[ 76  20  44 -12 -90  28] out -90
[-26  89  24  82  -2  64 -35] out 64
[ 60  60  16   6 102 -65] out 102
[ 54  89  93   8 -88  11   3] out 11
[  74   95   85 -109  -93] out -109
[ 26  64 -91  20] out -91
---
[[ 20 -27 -43 -23  13  64]
 [ 22 -40 -47 -46  -9  51]
 [  7 -65 -38 -99 -77 -32]] >> -47

[[ 54  51   3  20 -44]
 [ 85  -5 -95 -30  65]] >> -95

[[ -6   0  -5 -11  67  89]
 [ 12 -70  19   9  66  36]
 [  1  -6  26 -39  79 -46]] >> 19

[[ -15    3  -22    3  -13]
 [   6   17   11   -9    3]
 [  26   52 -106  -15  -83]] >> 11

[[ 30 -23  41 -28  56]
 [-14  33 -45  52 -68]
 [  1  48 -32  83 -81]] >> -45

[[96 53 22 62]
 [64 17 58 -1]] >> 58

[[  4  28  41  33 -57  54  46]
 [-36 -34 -80 -90  63   6 103]
 [-20 -61 -35 -62   2  -7   9]] >> -80
---
[[ 35  -2  39  27]
 [ 63 108  86 104]] yields 35

[[ 67  46  72  73   6  44  -5]
 [ 74  66  49  53   9  48 -28]
 [  8 -23  71  83 -14  -5  58]] yields -14

[ 16  32  92 -67  49] yields 32

[72 52 74 87] yields 74

[[ 46 104   8  -2  95]
 [ 41 102   9   0  98]] yields 8

[[-18  11   7  47]
 [ 37  86   6  59]] yields 7

[  4  66 109  -1  30] yields 30

[[ 99   3 -10  66]
 [  6 -27  29   1]] yields 1
---
[5 5 8 1 3 7] Answer: 1

[[618 702 252 342]
 [  2  39  60 821]
 [516 766 168 457]] Answer: 2

[[51 83 58 38]
 [60 74 17 29]
 [53 67 16 44]] Answer: 16

[8 1 3 3 2] Answer: 1

[[6 8 7 4 2 3]
 [3 5 4 5 1 4]] Answer: 1

[[4 4 2 4 3 2]
 [2 1 7 2 7 7]
 [5 6 5 6 4 5]] Answer: 1

[0 9 9 1 1 8] Answer: 0
---
770	251	157	871 Answer: 251

1299	4487	4718	1916	4417
3692	8639	1400	7093	4977
6497	5726	4255	5802	3719
Answer: 4255

-20	-806	-235	-30	-559	931	126 Answer: -559

11	603	391	-5	-519 Answer: 391

143	692	73	-647	479	367 Answer: -647

6	1	7	4 Answer: 1

1	4	4	6
4	7	4	6
Answer: 7

8724	6452	2767	6285	4877	8649	8106
6099	7361	5658	7088	6742	7560	8097
Answer: 6742
---
Q: [  5  85 -17  95 -83 -12 -73]
A: -12
Q: [ -6  58  78  56 -77 -52   4]
A: 4
Q: [42 80 71  0 62]
A: 62
Q: [-33  46 -47  81  99  88 -14]
A: 46
Q: [ 3 39 96 84 74]
A: 74
Q: [ 98  37 -42 -11 -39]
A: -11
Q: [-64 -57 -79  41  34]
A: -57
---
[-45 -16  94 -26  62] | 62
[ -64  -59   28 -109   67  -54] | -54
[  38 -109   47  -28  -32   49   19] | 19
[-83  72 106 -35 -89   8  85] | 85
[ 11 -55  86  94] | 94
[-6 79 25 51 90] | 90
[-28  -9 -65 -11  81 100] | 100
[ 31 -44  16  21  -6  96   3] | 3
---
[[ 55 -82  15 -28]
 [ 20  69 -92  56]] 55

[[-81   8  64 -52]
 [-91 -21   3  -7]
 [-41 -66  94 -58]] -81

[ 24 -95 -45   1] 24

[[ 88  81 -55  97 -40  -6]
 [ -5  41  15 -45 -20 -46]] 88

[88 74 56 48 -6 71 46] 88

[[ 34  27  -2  21  46 -82   4]
 [ 18   6  33 -31  20  26  13]
 [  2   9 -15 -50   4  49 -20]] 34

[[  23  -47   32   43  -26   12]
 [-109   75 -105 -104   -5  -85]] 23
---
-1.3,1.7,0.6,0.8,1.8,0.1,1.2 -> 1.2, -1.3

11.675,-10.591,-10.345,1.272,2.038,8.385,13.885 -> 13.885, 11.675

-0.060,-0.094,-0.010,0.138 -> 0.138, -0.060

-140.0,-147.0,5.2,-87.2,154.5 -> 154.5, -140.0

4.9,-11.6,7.0,5.6,16.6 -> 16.6, 4.9

-0.54,0.65,0.56,-1.33,-0.20,-0.63,-1.26
0.76,1.62,0.56,0.01,-0.45,-0.33,0.02
-0.54,0.00,-0.22,-1.66,0.29,0.26,-0.41
-> -1.26, -0.54

-0.17,0.96,0.24,0.68,0.67,-1.40,1.13 -> 1.13, -0.17

1.24,-156.72,-67.37,109.85,-41.90 -> -41.90, 1.24
---
[[ 27  55  26 -38  10 -18]
 [-17  11 -12  25 -25 -50]
 [-34  64  95  -9 -82   9]] ==> 27, 9

[[  1 -37  71 -99 -42]
 [-23  73 -12 -98  93]] ==> 1, 93

[[ 99  27 -40 -88]
 [ 81  26 -59 -45]] ==> 99, -45

[[  5  22  -8  63 -29  80]
 [ -9   6 -33  66   5  62]] ==> 5, 62

[  75 -106  -22  -43] ==> 75, -43

[[  90   67    9   30]
 [  50  -12   51 -106]
 [ -88   52   88   40]] ==> 90, 40
---
[ 260 -389  928 -930] >> 928, 260

[488 548  15 743 793 758 665] >> 793, 758

[[5211 6243 6243 3897 7253]
 [4669 4897 4897 4293 5221]
 [8327 2150 2150 8897 4645]] >> 8897, 8327

[296 142 472 821] >> 821, 472

[2939 8193 2486 7640 8655 9560 9788] >> 9788, 9560

[[234 173  61 211  44]
 [  1  32 100  16 123]
 [233 172  62 208  44]] >> 234, 233

[69 86 50 22 48 56] >> 86, 69

[ 455 -567  786  853] >> 853, 786

[[5 4 7 1]
 [4 4 4 5]
 [8 6 0 3]] >> 8, 7
